Here is a tiny trained network, its code and every weight. The questions are about switching its units off for an input and a class, where a switched-off unit gives its printed mean instead of its output.

import numpy as np


def w(rows, s, z=0):
    codes = np.array(rows[::2]) - 128.0
    scale = np.full(codes.shape[1], s)
    scale[-1] = z or s
    return codes * scale


def f(y):
    return y / 2 * (1 + np.tanh(0.7978845608 * (y + 0.044715 * y**3)))


def log_softmax(a):
    a = a - a.max(-1, keepdims=True)
    return a - np.log(np.exp(a).sum(-1, keepdims=True))


def net(x, mask):
    res = np.array(x, float).reshape(1, 6) / 4 @ E
    y = f(res @ A[0][:, :-1].T + A[0][:, -1])
    res = res + np.where(mask, y, B[0][:, -1]) @ B[0][:, :-1]
    return log_softmax(res[-1] @ U[:, :-1].T + U[:, -1])


A, B = {}, {}
E = w([
[109,74,112,152,64,127,243,86,140,117],'x0',
[65,190,135,154,184,115,134,254,51,46],'x1',
[198,155,233,152,102,208,220,150,69,215],'x2',
[126,103,170,189,76,177,210,199,157,4],'x3',
[100,27,161,97,94,48,106,200,146,137],'x4',
[43,61,198,121,214,25,161,115,176,64],'x5',
],0.0094)
A[0] = w([
[148,84,90,254,131,228,112,181,93,220,172],'neuron 1',
[143,40,153,154,57,89,49,215,66,149,184],'neuron 2',
[196,222,114,110,81,187,168,59,71,166,186],'neuron 3',
[153,102,102,60,117,81,107,31,149,106,153],'neuron 4',
[60,145,164,149,209,12,43,156,91,80,132],'neuron 5',
[98,136,162,190,137,147,223,159,165,68,188],'neuron 6',
[124,192,112,102,117,128,214,105,68,169,253],'neuron 7',
[180,62,143,99,61,156,111,138,153,147,210],'neuron 8',
[172,66,83,124,79,112,118,165,86,56,238],'neuron 9',
[111,76,126,56,182,120,113,69,119,189,178],'neuron 10',
[159,206,134,148,97,214,122,104,129,139,127],'neuron 11',
[50,94,69,177,214,98,121,70,255,80,229],'neuron 12',
[138,157,163,231,22,168,125,175,113,114,216],'neuron 13',
[73,152,101,71,144,91,118,98,216,171,219],'neuron 14',
[100,189,108,146,202,150,111,121,119,122,95],'neuron 15',
[139,86,151,176,115,78,235,141,114,126,161],'neuron 16',
[127,113,16,115,116,135,196,103,153,66,190],'neuron 17',
[155,186,143,133,111,214,144,29,105,124,242],'neuron 18',
[46,136,222,157,132,112,186,161,82,86,223],'neuron 19',
[109,100,151,109,146,87,88,208,133,113,150],'neuron 20',
[244,135,132,133,101,180,127,178,107,114,226],'neuron 21',
[65,114,12,178,113,84,153,127,120,50,140],'neuron 22',
[74,68,197,181,189,113,123,129,153,99,190],'neuron 23',
[161,124,154,82,126,89,80,31,139,131,107],'neuron 24',
],0.0089,0.0031)
B[0] = w([
[127,186,169,121,76,217,156,121,89,149,217],'neuron 1',
[62,187,99,68,145,179,166,146,180,198,198],'neuron 2',
[194,220,181,190,88,137,126,71,79,128,252],'neuron 3',
[150,91,93,154,114,82,70,95,146,192,186],'neuron 4',
[83,190,141,170,175,29,147,237,151,99,235],'neuron 5',
[171,54,148,89,130,194,174,122,57,78,212],'neuron 6',
[112,107,172,190,122,141,177,106,57,162,197],'neuron 7',
[151,174,102,70,116,156,165,71,195,225,193],'neuron 8',
[14,137,172,72,72,181,116,126,146,143,175],'neuron 9',
[145,92,115,188,151,57,97,114,61,204,189],'neuron 10',
[168,232,175,177,89,124,177,65,124,87,212],'neuron 11',
[119,82,210,88,87,66,90,120,191,80,221],'neuron 12',
[121,136,55,103,96,182,190,103,118,131,220],'neuron 13',
[168,76,158,166,148,52,43,119,122,171,185],'neuron 14',
[129,118,165,186,128,78,132,114,117,89,171],'neuron 15',
[168,78,119,67,152,137,157,135,105,128,192],'neuron 16',
[120,96,181,126,55,108,50,114,85,62,184],'neuron 17',
[254,181,178,181,80,99,143,70,105,114,226],'neuron 18',
[196,103,137,95,164,130,179,151,112,89,219],'neuron 19',
[89,167,64,100,191,109,121,233,153,136,183],'neuron 20',
[163,237,48,81,89,181,201,100,162,179,220],'neuron 21',
[38,71,162,128,55,118,93,172,82,90,193],'neuron 22',
[171,83,142,84,158,49,167,168,183,61,196],'neuron 23',
[181,93,78,114,151,110,83,103,131,191,177],'neuron 24',
],0.0082,0.015)
U = w([
[48,169,96,144,229,62,151,202,177,116,2],'0',
[159,77,57,156,137,97,94,63,156,207,196],'1',
[92,129,162,180,191,119,154,136,9,212,141],'2',
[199,15,132,84,229,155,255,121,111,92,173],'3',
[92,180,50,43,97,222,178,144,193,220,131],'4',
[184,216,127,227,96,192,174,72,75,126,101],'5',
[72,97,83,128,109,216,169,156,1,107,39],'6',
[32,92,151,134,56,117,74,123,134,100,48],'7',
],0.0088,0.0033)

Each question gives the input, the list of numbers given to net, and the class t.
The units are the neurons (one row each of A and B). Each row of codes is followed by its name. A weight is (code - 128) times the scale printed after its matrix; where a second scale follows, it is the last column's (A, B and U).
mask holds one flag per neuron, in row order. A switched-off neuron (its flag False) gives its mean, the last column of its row in B, instead of its output. The means were averaged over made-up inputs and are rounded, as every weight is.
A unit's drop is (log p(t) with every unit on - log p(t) with that unit switched off) / (log p(t) with every unit on - log p(t) with every unit switched off).
The circuit of an input: a set's keep is (log p(t) with only the set's units on - log p(t) with every unit switched off) / (log p(t) with every unit on - log p(t) with every unit switched off). Starting from the 12 units with the biggest drops (on a tie, the unit counted first), units are removed one at a time, each time the one whose removal leaves the highest keep (on an exact tie, the one counted first), for as long as the keep stays at least 0.8.
units of the circuit, in order: the units of the circuit, biggest drop first
unit that matters most: the unit with the biggest drop
k most important neurons: the k neurons with the biggest drops, biggest first
drop of u: that unit's drop, to one decimal
input [-7,6,4,-5,-8,6], class 0: units of the circuit, in order	[neuron 5]
input [-1,7,7,-3,5,7], class 0: 2 most important neurons	[neuron 5; neuron 20]
input [1,-8,-1,5,1,3], class 1: 2 most important neurons	[neuron 4; neuron 19]
input [2,3,-7,4,-4,6], class 7: 2 most important neurons	[neuron 22; neuron 12]
input [1,-2,-8,3,7,8], class 0: 3 most important neurons	[neuron 5; neuron 20; neuron 23]
input [6,-3,-4,-3,-8,5], class 1: 2 most important neurons	[neuron 4; neuron 24]
input [-7,3,3,-5,5,-7], class 4: 2 most important neurons	[neuron 2; neuron 18]
input [3,3,5,-5,8,6], class 0: 2 most important neurons	[neuron 5; neuron 20]
input [5,-8,6,8,6,2], class 3: 2 most important neurons	[neuron 6; neuron 16]
input [-7,3,4,4,2,4], class 0: 3 most important neurons	[neuron 5; neuron 20; neuron 18]
input [7,6,0,4,3,-2], class 6: 2 most important neurons	[neuron 22; neuron 9]
input [-2,4,-2,5,-6,7], class 3: 2 most important neurons	[neuron 6; neuron 19]
input [7,0,-5,-5,3,5], class 7: 2 most important neurons	[neuron 12; neuron 22]
input [2,-7,3,5,2,0], class 4: unit that matters most	neuron 8
input [8,-3,-7,-5,-5,-2], class 1: drop of neuron 4	0.1
input [-7,7,8,-2,1,7], class 0: drop of neuron 5	0.5
input [-1,-5,4,-1,8,0], class 4: drop of neuron 2	0.2
